Below are the code and all the weights of a small trained network. Each question names an input and a target symbol and asks about switching units off, where a switched-off unit gives its printed mean instead of its output.

import numpy as np


def w(rows, s, z=0):
    codes = np.array(rows[::2]) - 128.0
    scale = np.full(codes.shape[1], s)
    scale[-1] = z or s
    return codes * scale


def norm(h):
    return h / np.sqrt((h * h).mean(-1, keepdims=True) + 1e-5)


def f(y):
    return np.maximum(y, 0)


def softmax(a):
    e = np.exp(a - a.max(-1, keepdims=True))
    return e / e.sum(-1, keepdims=True)


def log_softmax(a):
    a = a - a.max(-1, keepdims=True)
    return a - np.log(np.exp(a).sum(-1, keepdims=True))


def net(x, mask):
    ids = ['αδεθλφ'.index(c) for c in x.split()]
    T = len(ids)
    res = E[ids] + P[:T]
    r = norm(res)
    for j in range(2):
        rows = slice(2 * j, 2 * j + 2)
        q, k, v = (r @ M[0][rows].T for M in (Q, K, V))
        z = softmax(np.where(np.tri(T) > 0, q @ k.T / 2**0.5, -1e9)) @ v
        o = O[0][rows]
        res = res + np.where(mask[j], z, o[:, -1]) @ o[:, :-1]
    y = f(norm(res) @ A[0][:, :-1].T + A[0][:, -1])
    res = res + np.where(mask[2:10], y, B[0][:, -1]) @ B[0][:, :-1]
    return log_softmax(norm(res)[-1] @ U[:, :-1].T + U[:, -1])


Q, K, V, O, A, B = {}, {}, {}, {}, {}, {}
E = w([
[75,50,117,33,8,143,124],'α',
[209,104,62,72,139,100,100],'δ',
[153,127,55,116,164,102,59],'ε',
[121,83,76,215,68,62,80],'θ',
[41,124,218,132,191,76,107],'λ',
[178,76,202,130,139,80,215],'φ',
],0.015)
P = w([
[112,8,123,127,152,113,141],'0',
[119,65,132,114,166,132,112],'1',
[123,96,121,120,160,135,117],'2',
[128,116,118,121,161,132,115],'3',
[133,132,117,126,162,133,111],'4',
[138,146,118,132,160,133,111],'5',
[142,159,119,139,155,135,110],'6',
[145,172,120,144,151,136,108],'7',
[151,188,126,150,144,136,105],'8',
[158,201,130,160,141,138,100],'9',
],0.015)
Q[0] = w([
[120,154,123,90,108,149,95],'head 0',
[27,105,217,185,62,157,249],'head 0',
[179,181,57,129,145,49,74],'head 1',
[125,165,105,87,90,180,135],'head 1',
],0.012)
K[0] = w([
[99,115,163,96,74,116,99],'head 0',
[105,40,110,127,185,143,148],'head 0',
[162,251,136,183,140,115,148],'head 1',
[143,128,100,121,92,155,85],'head 1',
],0.013)
V[0] = w([
[187,153,120,154,125,47,96],'head 0',
[151,92,132,136,252,146,179],'head 0',
[215,143,51,101,89,129,124],'head 1',
[49,64,79,225,150,138,1],'head 1',
],0.0086)
O[0] = w([
[79,6,175,23,35,132,34,223],'head 0',
[115,194,147,213,37,97,58,253],'head 0',
[132,56,203,254,152,59,177,121],'head 1',
[117,161,251,183,107,149,62,130],'head 1',
],0.0068,0.0044)
A[0] = w([
[151,251,79,86,146,127,133,236],'neuron 0',
[197,129,92,139,133,118,125,191],'neuron 1',
[187,134,137,98,134,160,89,175],'neuron 2',
[139,86,150,150,235,123,114,24],'neuron 3',
[115,118,110,94,164,211,181,68],'neuron 4',
[116,85,153,99,131,90,179,181],'neuron 5',
[104,178,203,108,159,113,121,251],'neuron 6',
[194,144,44,93,172,125,177,116],'neuron 7',
],0.013,0.0021)
B[0] = w([
[181,193,219,141,46,93,141,170],'neuron 0',
[131,190,172,194,126,112,90,226],'neuron 1',
[83,163,105,86,195,187,214,196],'neuron 2',
[82,166,74,140,90,96,243,178],'neuron 3',
[198,170,176,254,182,65,108,147],'neuron 4',
[144,151,75,69,170,201,122,255],'neuron 5',
[190,61,43,81,107,212,206,198],'neuron 6',
[20,151,177,168,85,126,139,187],'neuron 7',
],0.008,0.0066)
U = w([
[83,10,125,37,144,137,184,131],'α',
[195,156,105,87,194,192,67,60],'δ',
[79,147,136,155,191,147,161,218],'ε',
[91,81,243,147,157,119,99,253],'θ',
[50,135,80,93,191,113,62,82],'λ',
[165,61,35,153,127,95,82,85],'φ',
],0.011,0.0037)

Each question gives the input, a string of symbols that net reads in full, and the target symbol t.
The units are the heads (2 rows each of Q, K, V and O) and the neurons (one row each of A and B). Each row of codes is followed by its name. A weight is (code - 128) times the scale printed after its matrix; where a second scale follows, it is the last column's (O, A, B and U).
mask holds one flag per unit, heads first, then neurons. A switched-off unit (its flag False) gives its mean, the last column of its rows in O or B, instead of its output. The means were averaged over made-up inputs and are rounded, as every weight is.
A unit's drop is (log p(t) with every unit on - log p(t) with that unit switched off) / (log p(t) with every unit on - log p(t) with every unit switched off).
The circuit of an input: a set's keep is (log p(t) with only the set's units on - log p(t) with every unit switched off) / (log p(t) with every unit on - log p(t) with every unit switched off). Starting from all 10 units, units are removed one at a time, each time the one whose removal leaves the highest keep (on an exact tie, the one counted first), for as long as the keep stays at least 0.8.
circuit, biggest first: the units of the circuit, biggest drop first
most important unit: the unit with the biggest drop
top k neurons: the k neurons with the biggest drops, biggest first
which heads matter: for each layer, one digit per head in row order, 1 if its drop is at least 0.15 and else 0, layers parted by /
input ε δ δ δ λ φ, target α: circuit, biggest first => [neuron 6]
input φ θ δ, target α: circuit, biggest first => [head 0; neuron 2]
input φ φ φ, target ε: which heads matter => 11
input φ δ θ α φ, target δ: which heads matter => 11
input α α φ δ α φ δ α, target θ: circuit, biggest first => [neuron 4; head 0; neuron 7; neuron 0]
input λ δ α φ φ δ φ δ ε, target φ: which heads matter => 11
input φ φ δ ε φ ε δ, target θ: circuit, biggest first => [head 1; neuron 6]
input φ δ θ φ ε ε φ δ φ λ, target α: which heads matter => 00
input ε α δ, target ε: which heads matter => 10
input δ φ δ δ φ ε ε, target θ: which heads matter => 11
input ε θ δ λ φ λ λ φ ε, target λ: top 2 neurons => [neuron 2; neuron 5]
input α φ δ ε λ δ δ φ λ, target δ: which heads matter => 01
input θ δ φ λ δ θ α ε α, target δ: circuit, biggest first => [head 0; neuron 4; neuron 3]
input α ε λ φ α λ θ, target λ: circuit, biggest first => [head 1; head 0; neuron 6]
input λ θ δ α δ φ φ, target δ: which heads matter => 00
input φ φ φ δ ε, target φ: top 2 neurons => [neuron 7; neuron 6]
input θ α δ, target ε: most important unit => neuron 3
input θ φ φ φ, target ε: which heads matter => 01
input δ α λ, target α: which heads matter => 00
input θ δ δ φ ε δ, target θ: top 2 neurons => [neuron 6; neuron 5]
